Here is a tiny trained network, its code and every weight. The questions are about switching its units off for an input and a target symbol, where a switched-off unit gives its printed mean instead of its output.

import numpy as np


def w(rows, s, z=0):
    codes = np.array(rows[::2]) - 128.0
    scale = np.full(codes.shape[1], s)
    scale[-1] = z or s
    return codes * scale


def f(y):
    return y / 2 * (1 + np.tanh(0.7978845608 * (y + 0.044715 * y**3)))


def softmax(a):
    e = np.exp(a - a.max(-1, keepdims=True))
    return e / e.sum(-1, keepdims=True)


def log_softmax(a):
    a = a - a.max(-1, keepdims=True)
    return a - np.log(np.exp(a).sum(-1, keepdims=True))


def net(x, mask):
    ids = ['ΘΛΞΠΣαβγεζητφψ'.index(c) for c in x.split()]
    T = len(ids)
    res = E[ids] + P[:T]
    r = res
    for j in range(3):
        rows = slice(4 * j, 4 * j + 4)
        q, k, v = (r @ M[0][rows].T for M in (Q, K, V))
        z = softmax(np.where(np.tri(T) > 0, q @ k.T / 4**0.5, -1e9)) @ v
        o = O[0][rows]
        res = res + np.where(mask[j], z, o[:, -1]) @ o[:, :-1]
    y = f(res @ A[0][:, :-1].T + A[0][:, -1])
    res = res + np.where(mask[3:15], y, B[0][:, -1]) @ B[0][:, :-1]
    return log_softmax(res[-1] @ U[:, :-1].T + U[:, -1])


Q, K, V, O, A, B = {}, {}, {}, {}, {}, {}
E = w([
[165,198,72],'Θ',
[148,131,92],'Λ',
[56,175,85],'Ξ',
[148,133,107],'Π',
[139,161,127],'Σ',
[144,76,124],'α',
[157,137,126],'β',
[201,126,118],'γ',
[165,253,123],'ε',
[182,103,146],'ζ',
[169,215,139],'η',
[111,146,98],'τ',
[151,121,81],'φ',
[82,131,210],'ψ',
],0.025)
P = w([
[147,86,104],'0',
[145,54,97],'1',
[138,88,100],'2',
[145,118,105],'3',
[159,151,106],'4',
[163,171,108],'5',
[177,191,106],'6',
[198,199,109],'7',
[201,206,111],'8',
[217,211,116],'9',
[225,223,124],'10',
[238,221,120],'11',
[253,226,121],'12',
[238,240,127],'13',
],0.0056)
Q[0] = w([
[181,112,163],'H1',
[138,91,70],'H1',
[224,127,252],'H1',
[144,94,71],'H1',
[134,73,95],'H2',
[121,107,145],'H2',
[147,83,128],'H2',
[122,154,169],'H2',
[106,135,71],'H3',
[118,187,55],'H3',
[59,89,203],'H3',
[99,116,149],'H3',
],0.014)
K[0] = w([
[179,106,204],'H1',
[134,94,64],'H1',
[129,174,186],'H1',
[197,86,84],'H1',
[157,130,109],'H2',
[78,45,132],'H2',
[178,144,121],'H2',
[184,181,157],'H2',
[119,214,150],'H3',
[110,78,153],'H3',
[168,173,5],'H3',
[163,53,123],'H3',
],0.014)
V[0] = w([
[129,141,166],'H1',
[76,129,139],'H1',
[147,213,173],'H1',
[86,151,112],'H1',
[74,112,45],'H2',
[196,112,124],'H2',
[102,129,186],'H2',
[102,97,88],'H2',
[8,143,112],'H3',
[147,120,175],'H3',
[178,136,103],'H3',
[104,120,46],'H3',
],0.014)
O[0] = w([
[35,154,54,149],'H1',
[64,185,98,42],'H1',
[71,141,148,214],'H1',
[148,174,182,59],'H1',
[100,111,54,42],'H2',
[38,185,194,255],'H2',
[208,255,138,55],'H2',
[166,1,135,71],'H2',
[39,188,210,27],'H3',
[71,114,174,192],'H3',
[212,55,119,134],'H3',
[189,49,37,27],'H3',
],0.0047,0.0065)
A[0] = w([
[148,208,149,133],'N1',
[146,136,86,210],'N2',
[60,72,141,254],'N3',
[54,40,178,212],'N4',
[156,101,86,119],'N5',
[119,104,154,207],'N6',
[198,128,184,198],'N7',
[195,86,196,252],'N8',
[146,180,74,233],'N9',
[172,196,61,36],'N10',
[11,182,133,157],'N11',
[117,36,207,7],'N12',
],0.012,0.004)
B[0] = w([
[81,75,123,230],'N1',
[128,105,45,165],'N2',
[183,202,2,140],'N3',
[215,249,152,142],'N4',
[137,25,170,180],'N5',
[144,203,144,149],'N6',
[62,140,157,228],'N7',
[87,153,138,252],'N8',
[143,120,85,184],'N9',
[168,135,196,155],'N10',
[179,128,111,255],'N11',
[206,166,159,143],'N12',
],0.01,0.0093)
U = w([
[212,118,111,93],'Θ',
[124,84,94,162],'Λ',
[109,140,40,45],'Ξ',
[115,87,104,167],'Π',
[97,108,98,224],'Σ',
[250,132,174,3],'α',
[107,88,137,75],'β',
[117,46,194,211],'γ',
[179,211,113,223],'ε',
[206,99,247,98],'ζ',
[128,166,140,192],'η',
[107,109,67,125],'τ',
[129,82,94,68],'φ',
[19,138,164,70],'ψ',
],0.013,0.0059)

Each question gives the input, a string of symbols that net reads in full, and the target symbol t.
The units are the heads (4 rows each of Q, K, V and O) and the neurons (one row each of A and B). Each row of codes is followed by its name. A weight is (code - 128) times the scale printed after its matrix; where a second scale follows, it is the last column's (O, A, B and U).
mask holds one flag per unit, heads first, then neurons. A switched-off unit (its flag False) gives its mean, the last column of its rows in O or B, instead of its output. The means were averaged over made-up inputs and are rounded, as every weight is.
A unit's drop is (log p(t) with every unit on - log p(t) with that unit switched off) / (log p(t) with every unit on - log p(t) with every unit switched off).
The circuit of an input: a set's keep is (log p(t) with only the set's units on - log p(t) with every unit switched off) / (log p(t) with every unit on - log p(t) with every unit switched off). Starting from the 12 units with the biggest drops (on a tie, the unit counted first), units are removed one at a time, each time the one whose removal leaves the highest keep (on an exact tie, the one counted first), for as long as the keep stays at least 0.8.
units of the circuit, in order: the units of the circuit, biggest drop first
top k neurons: the k neurons with the biggest drops, biggest first
which heads matter: for each layer, one digit per head in row order, 1 if its drop is at least 0.15 and else 0, layers parted by /
drop of u: that unit's drop, to one decimal
input ε γ τ φ τ ψ α ζ γ γ φ γ, target ψ: units of the circuit, in order => H3; N1
input ψ ψ γ Ξ τ φ, target ε: units of the circuit, in order => H3; N3; N11
input γ γ ζ, target ζ: top 2 neurons => N12; N5
input γ Π Σ ψ β, target ε: units of the circuit, in order => H3; N11; N3
input γ φ ψ ζ γ τ α, target ε: units of the circuit, in order => N4; N3
input τ Λ γ ζ γ γ ψ Π, target ε: units of the circuit, in order => H3; N11; N5
input Σ γ Θ φ γ ψ γ τ ζ Λ γ Ξ, target ε: units of the circuit, in order => N11; H3
input φ γ γ γ Σ ψ τ, target ε: units of the circuit, in order => H3; N11; N3
input β γ γ γ Σ Λ Λ ζ γ γ γ Λ Π ζ, target γ: which heads matter => 001
input ε ψ Σ β, target ε: which heads matter => 101
input ψ γ ζ γ Π, target ε: which heads matter => 001
input γ γ γ γ Θ Π τ ψ γ Σ Λ α, target ε: which heads matter => 010
input ζ ζ Λ γ ζ ψ, target ε: which heads matter => 000
input α Π γ Ξ, target Ξ: which heads matter => 010
input Σ ψ η Σ Π α γ γ ζ τ, target ε: units of the circuit, in order => N11; H3
input γ β τ γ ψ ζ, target ε: top 2 neurons => N5; N4
input ψ γ Σ, target ε: top 3 neurons => N11; N5; N7
input Ξ α β Ξ Λ γ, target γ: top 3 neurons => N5; N3; N11
input ψ γ γ Λ φ Π γ Θ γ ζ, target ε: top 3 neurons => N4; N5; N3
input γ ψ γ Θ ψ ζ ζ β ψ γ β Ξ ζ, target ψ: top neuron => N1
input γ γ α, target α: drop of N4 => 0.2
input γ ζ ζ, target ζ: drop of H2 => 0.4
input Λ ζ γ ψ γ γ ζ γ, target ψ: drop of H3 => 0.2
input φ ψ γ, target ε: drop of H2 => 0.5
